Here is a tiny trained network, its code and every weight. The questions are about switching its units off for an input and a class, where a switched-off unit gives its printed mean instead of its output.

import numpy as np


def w(rows, s, z=0):
    codes = np.array(rows[::2]) - 128.0
    scale = np.full(codes.shape[1], s)
    scale[-1] = z or s
    return codes * scale


def f(y):
    return y / 2 * (1 + np.tanh(0.7978845608 * (y + 0.044715 * y**3)))


def log_softmax(a):
    a = a - a.max(-1, keepdims=True)
    return a - np.log(np.exp(a).sum(-1, keepdims=True))


def net(x, mask):
    res = np.array(x, float).reshape(1, 8) / 4 @ E
    y = f(res @ A[0][:, :-1].T + A[0][:, -1])
    res = res + np.where(mask, y, B[0][:, -1]) @ B[0][:, :-1]
    return log_softmax(res[-1] @ U[:, :-1].T + U[:, -1])


A, B = {}, {}
E = w([
[80,120,139,74,51,199,58,91,214],'x0',
[51,182,32,81,118,136,104,121,72],'x1',
[159,133,175,43,181,198,154,178,132],'x2',
[179,34,111,144,149,143,104,154,78],'x3',
[109,115,73,53,125,169,40,139,32],'x4',
[164,178,135,165,174,113,130,112,135],'x5',
[98,104,65,213,156,46,108,117,66],'x6',
[178,225,63,59,236,115,2,124,160],'x7',
],0.0085)
A[0] = w([
[166,151,89,228,148,59,96,126,139,168],'N0',
[122,182,141,51,119,102,104,144,190,148],'N1',
[136,116,103,171,117,105,109,101,146,101],'N2',
[117,171,138,90,134,155,108,114,163,123],'N3',
[128,152,115,131,170,70,160,132,118,150],'N4',
[78,119,186,136,77,127,193,126,99,135],'N5',
[98,105,135,108,61,128,203,152,155,143],'N6',
[125,143,119,142,195,76,140,149,107,155],'N7',
[118,208,118,71,145,168,117,124,218,125],'N8',
[119,98,130,200,62,121,131,130,154,175],'N9',
[144,133,77,169,126,90,143,139,126,132],'N10',
[157,155,137,165,142,74,130,124,112,152],'N11',
[110,129,110,27,118,139,118,137,92,129],'N12',
[254,84,200,130,137,151,149,147,112,121],'N13',
[143,171,116,118,196,60,141,136,92,164],'N14',
[112,111,160,127,88,90,136,117,127,84],'N15',
[89,119,99,80,148,200,91,129,67,138],'N16',
[121,166,135,66,118,135,95,123,117,253],'N17',
],0.014,0.004)
B[0] = w([
[65,97,138,134,166,112,101,118,66,252],'N0',
[127,161,161,144,144,176,114,117,165,225],'N1',
[122,100,174,120,135,110,102,138,114,166],'N2',
[127,160,150,135,139,167,106,122,129,197],'N3',
[153,139,88,159,150,108,107,125,145,196],'N4',
[152,138,113,157,64,76,144,109,163,221],'N5',
[160,176,125,152,63,111,140,119,152,213],'N6',
[130,152,94,124,155,86,143,114,134,214],'N7',
[99,173,194,132,138,181,110,108,166,254],'N8',
[97,102,169,141,75,107,119,102,96,205],'N9',
[111,133,137,143,155,101,95,116,117,183],'N10',
[102,118,99,138,146,94,114,125,114,197],'N11',
[129,121,80,100,120,176,111,155,99,215],'N12',
[140,74,144,88,149,151,250,142,126,237],'N13',
[119,143,83,140,180,111,137,137,145,239],'N14',
[132,126,137,151,94,123,106,118,126,158],'N15',
[164,128,69,103,113,127,87,162,112,231],'N16',
[148,154,122,113,124,178,92,154,139,216],'N17',
],0.023,0.014)
U = w([
[101,159,67,168,215,73,136,120,102,165],'0',
[174,81,146,87,147,143,229,159,126,10],'1',
[179,136,57,55,76,183,72,215,72,186],'2',
[161,128,136,170,2,87,150,106,113,182],'3',
[118,211,190,109,155,211,104,127,187,178],'4',
[69,59,163,140,88,103,87,111,29,89],'5',
],0.0089,0.0012)

Each question gives the input, the list of numbers given to net, and the class t.
The units are the neurons (one row each of A and B). Each row of codes is followed by its name. A weight is (code - 128) times the scale printed after its matrix; where a second scale follows, it is the last column's (A, B and U).
mask holds one flag per neuron, in row order. A switched-off neuron (its flag False) gives its mean, the last column of its row in B, instead of its output. The means were averaged over made-up inputs and are rounded, as every weight is.
A unit's drop is (log p(t) with every unit on - log p(t) with that unit switched off) / (log p(t) with every unit on - log p(t) with every unit switched off).
most important unit: the unit with the biggest drop
top k neurons: the k neurons with the biggest drops, biggest first
drop of u: that unit's drop, to one decimal
input [-2,-6,-8,-5,-6,7,0,-6], class 5: most important unit => N0
input [8,3,7,-4,1,0,5,-6], class 3: top 2 neurons => [N5, N6]
input [1,-2,3,4,6,1,-7,-3], class 2: top 2 neurons => [N16, N12]
input [-7,-1,-4,4,1,0,2,-5], class 5: top 2 neurons => [N9, N0]
input [-1,6,7,-3,-1,-6,-2,-5], class 3: top 2 neurons => [N5, N6]
input [6,-4,1,5,-8,5,-1,-2], class 3: top 3 neurons => [N9, N6, N14]
input [4,7,1,-3,6,3,5,-8], class 2: top 3 neurons => [N16, N12, N8]
input [-7,5,-5,-5,8,-2,-1,5], class 2: top 3 neurons => [N16, N12, N17]
input [-2,1,6,6,6,2,0,-8], class 1: top 2 neurons => [N13, N17]
input [-8,4,6,4,6,-7,7,0], class 2: drop of N12 => 1.4
input [-3,6,-6,5,4,-6,2,-1], class 2: drop of N16 => 1.3
input [-2,4,5,-5,7,0,-7,-3], class 2: drop of N4 => 0.0
